Here is a tiny trained network, its code and every weight. The questions are about switching its units off for an input and a class, where a switched-off unit gives its printed mean instead of its output.

import numpy as np


def w(rows, s, z=0):
    codes = np.array(rows[::2]) - 128.0
    scale = np.full(codes.shape[1], s)
    scale[-1] = z or s
    return codes * scale


def f(y):
    return np.maximum(y, 0)


def log_softmax(a):
    a = a - a.max(-1, keepdims=True)
    return a - np.log(np.exp(a).sum(-1, keepdims=True))


def net(x, mask):
    res = np.array(x, float).reshape(1, 2) / 4 @ E
    y = f(res @ A[0][:, :-1].T + A[0][:, -1])
    res = res + np.where(mask, y, B[0][:, -1]) @ B[0][:, :-1]
    return log_softmax(res[-1] @ U[:, :-1].T + U[:, -1])


A, B = {}, {}
E = w([
[142,71,255,153],'x0',
[10,175,220,172],'x1',
],0.0099)
A[0] = w([
[165,111,80,149,196],'n0',
[87,97,146,168,71],'n1',
[145,77,174,147,114],'n2',
[184,101,86,92,84],'n3',
[56,168,147,123,59],'n4',
[85,141,140,135,249],'n5',
[104,127,144,119,129],'n6',
[106,118,130,120,245],'n7',
[7,188,166,141,84],'n8',
[169,135,65,99,184],'n9',
[55,202,7,85,122],'n10',
[123,201,182,115,74],'n11',
[98,130,122,178,88],'n12',
[106,159,95,97,94],'n13',
[138,85,111,103,193],'n14',
[120,134,145,130,254],'n15',
[124,69,145,138,90],'n16',
[226,107,149,95,79],'n17',
[170,145,187,111,90],'n18',
[131,125,178,94,130],'n19',
[79,88,67,118,99],'n20',
[125,133,113,130,143],'n21',
[172,67,242,95,93],'n22',
],0.015,0.0089)
B[0] = w([
[98,141,131,86,200],'n0',
[153,91,104,134,154],'n1',
[125,125,114,178,176],'n2',
[160,62,125,83,184],'n3',
[157,50,85,104,173],'n4',
[55,158,186,88,216],'n5',
[146,124,136,111,150],'n6',
[67,213,184,117,203],'n7',
[146,28,80,62,230],'n8',
[115,121,162,101,218],'n9',
[117,83,126,253,252],'n10',
[157,88,106,114,159],'n11',
[138,93,112,117,145],'n12',
[157,105,145,171,159],'n13',
[75,148,125,92,182],'n14',
[76,183,199,120,209],'n15',
[115,109,94,161,149],'n16',
[108,52,103,92,179],'n17',
[159,114,122,165,154],'n18',
[110,126,124,157,163],'n19',
[151,100,141,158,157],'n20',
[104,135,116,138,146],'n21',
[136,90,116,233,216],'n22',
],0.022,0.014)
U = w([
[120,103,104,252,147],'0',
[110,63,88,34,80],'1',
[66,188,173,92,254],'2',
[166,196,88,147,61],'3',
],0.011,0.0048)

Each question gives the input, the list of numbers given to net, and the class t.
The units are the neurons (one row each of A and B). Each row of codes is followed by its name. A weight is (code - 128) times the scale printed after its matrix; where a second scale follows, it is the last column's (A, B and U).
mask holds one flag per neuron, in row order. A switched-off neuron (its flag False) gives its mean, the last column of its row in B, instead of its output. The means were averaged over made-up inputs and are rounded, as every weight is.
A unit's drop is (log p(t) with every unit on - log p(t) with that unit switched off) / (log p(t) with every unit on - log p(t) with every unit switched off).
The circuit of an input: a set's keep is (log p(t) with only the set's units on - log p(t) with every unit switched off) / (log p(t) with every unit on - log p(t) with every unit switched off). Starting from the 12 units with the biggest drops (on a tie, the unit counted first), units are removed one at a time, each time the one whose removal leaves the highest keep (on an exact tie, the one counted first), for as long as the keep stays at least 0.8.
circuit, biggest first: the units of the circuit, biggest drop first
most important unit: the unit with the biggest drop
top k neurons: the k neurons with the biggest drops, biggest first
drop when u is switched off: that unit's drop, to one decimal
input [3,3], class 2: top 2 neurons : [n10 n5]
input [2,-2], class 2: circuit, biggest first : [n10 n8]
input [3,-4], class 1: circuit, biggest first : [n10]
input [-4,5], class 1: top 2 neurons : [n8 n22]
input [4,-6], class 1: top 2 neurons : [n10 n17]
input [5,7], class 1: top 2 neurons : [n8 n10]
input [-3,3], class 2: top 2 neurons : [n22 n5]
input [-8,-7], class 0: top 2 neurons : [n10 n8]
input [0,-4], class 1: top 3 neurons : [n5 n3 n17]
input [5,6], class 1: top 2 neurons : [n8 n10]
input [0,-2], class 2: drop when n8 is switched off : 0.3
input [-6,8], class 1: drop when n8 is switched off : 2.8
input [1,1], class 2: drop when n4 is switched off : 0.0
input [-3,2], class 2: most important unit : n22
